Here is a tiny trained network, its code and every weight. The questions are about switching its units off for an input and a class, where a switched-off unit gives its printed mean instead of its output.

import numpy as np


def w(rows, s, z=0):
    codes = np.array(rows[::2]) - 128.0
    scale = np.full(codes.shape[1], s)
    scale[-1] = z or s
    return codes * scale


def f(y):
    return np.maximum(y, 0)


def log_softmax(a):
    a = a - a.max(-1, keepdims=True)
    return a - np.log(np.exp(a).sum(-1, keepdims=True))


def net(x, mask):
    res = np.array(x, float).reshape(1, 3) / 4 @ E
    y = f(res @ A[0][:, :-1].T + A[0][:, -1])
    res = res + np.where(mask, y, B[0][:, -1]) @ B[0][:, :-1]
    return log_softmax(res[-1] @ U[:, :-1].T + U[:, -1])


A, B = {}, {}
E = w([
[62,45,1],'x0',
[56,220,195],'x1',
[162,223,67],'x2',
],0.0074)
A[0] = w([
[108,54,188,145],'n0',
[180,168,67,166],'n1',
[183,175,150,140],'n2',
[130,73,164,127],'n3',
[200,96,111,85],'n4',
[93,159,161,122],'n5',
[141,136,106,251],'n6',
[45,172,143,168],'n7',
[71,203,132,159],'n8',
[94,103,156,136],'n9',
[116,114,85,90],'n10',
[72,63,187,149],'n11',
[166,98,124,82],'n12',
[231,139,154,140],'n13',
[180,136,184,170],'n14',
[94,83,97,77],'n15',
[91,97,155,152],'n16',
[44,133,185,145],'n17',
[121,170,145,130],'n18',
[175,107,120,94],'n19',
[11,180,118,171],'n20',
[51,127,72,31],'n21',
[75,135,47,21],'n22',
[197,118,80,138],'n23',
[89,122,89,57],'n24',
[125,193,74,124],'n25',
[128,192,76,121],'n26',
[106,89,83,44],'n27',
[128,100,82,72],'n28',
[150,106,120,162],'n29',
[218,102,205,186],'n30',
[81,73,122,70],'n31',
[120,124,131,182],'n32',
[175,100,117,73],'n33',
[82,150,74,158],'n34',
[226,124,227,141],'n35',
[73,101,164,153],'n36',
],0.012,0.0014)
B[0] = w([
[189,183,29,201],'n0',
[155,183,144,192],'n1',
[102,134,112,201],'n2',
[216,209,76,178],'n3',
[138,57,147,182],'n4',
[128,99,155,178],'n5',
[158,117,122,161],'n6',
[195,52,159,202],'n7',
[153,84,175,208],'n8',
[220,173,101,162],'n9',
[106,153,137,175],'n10',
[174,188,48,202],'n11',
[187,75,194,161],'n12',
[66,120,150,208],'n13',
[89,160,124,206],'n14',
[88,129,125,192],'n15',
[159,178,120,168],'n16',
[161,101,149,201],'n17',
[107,86,139,174],'n18',
[154,1,188,161],'n19',
[152,24,195,219],'n20',
[86,134,122,203],'n21',
[74,125,109,209],'n22',
[175,64,163,190],'n23',
[75,107,113,175],'n24',
[210,216,89,190],'n25',
[196,195,82,188],'n26',
[79,140,115,192],'n27',
[82,108,105,182],'n28',
[151,131,135,158],'n29',
[38,185,113,230],'n30',
[100,144,100,188],'n31',
[144,143,128,141],'n32',
[183,54,211,165],'n33',
[115,103,137,192],'n34',
[58,132,118,254],'n35',
[193,154,115,176],'n36',
],0.006,0.0072)
U = w([
[244,228,44,178],'0',
[169,55,180,220],'1',
[4,150,114,1],'2',
],0.012,0.00082)

Each question gives the input, the list of numbers given to net, and the class t.
The units are the neurons (one row each of A and B). Each row of codes is followed by its name. A weight is (code - 128) times the scale printed after its matrix; where a second scale follows, it is the last column's (A, B and U).
mask holds one flag per neuron, in row order. A switched-off neuron (its flag False) gives its mean, the last column of its row in B, instead of its output. The means were averaged over made-up inputs and are rounded, as every weight is.
A unit's drop is (log p(t) with every unit on - log p(t) with that unit switched off) / (log p(t) with every unit on - log p(t) with every unit switched off).
The circuit of an input: a set's keep is (log p(t) with only the set's units on - log p(t) with every unit switched off) / (log p(t) with every unit on - log p(t) with every unit switched off). Starting from the 12 units with the biggest drops (on a tie, the unit counted first), units are removed one at a time, each time the one whose removal leaves the highest keep (on an exact tie, the one counted first), for as long as the keep stays at least 0.8.
circuit, biggest first: the units of the circuit, biggest drop first
most important unit: the unit with the biggest drop
k most important neurons: the k neurons with the biggest drops, biggest first
drop of u: that unit's drop, to one decimal
input [8,-4,-8], class 0: circuit, biggest first	(n0, n11)
input [-6,1,-4], class 2: circuit, biggest first	(n35, n30)
input [0,7,-8], class 0: most important unit	n11
input [6,-6,-7], class 0: circuit, biggest first	(n0, n3)
input [7,7,0], class 1: circuit, biggest first	(n20, n7)
input [-6,6,3], class 1: circuit, biggest first	(n7, n8)
input [-6,-7,-7], class 0: circuit, biggest first	(n0, n3)
input [-6,-4,-4], class 2: circuit, biggest first	(n30, n35)
input [6,-5,0], class 2: circuit, biggest first	(n27, n22)
input [-6,8,4], class 1: 3 most important neurons	(n7, n8, n20)
input [8,5,-8], class 0: 2 most important neurons	(n11, n0)
input [7,-7,3], class 1: 3 most important neurons	(n23, n33, n30)
input [7,8,-6], class 1: 2 most important neurons	(n20, n7)
input [3,7,-4], class 1: most important neuron	(n20)
input [0,2,0], class 1: drop of n23	-0.1
input [1,7,-4], class 1: drop of n20	0.2
input [7,0,-8], class 0: drop of n3	0.1
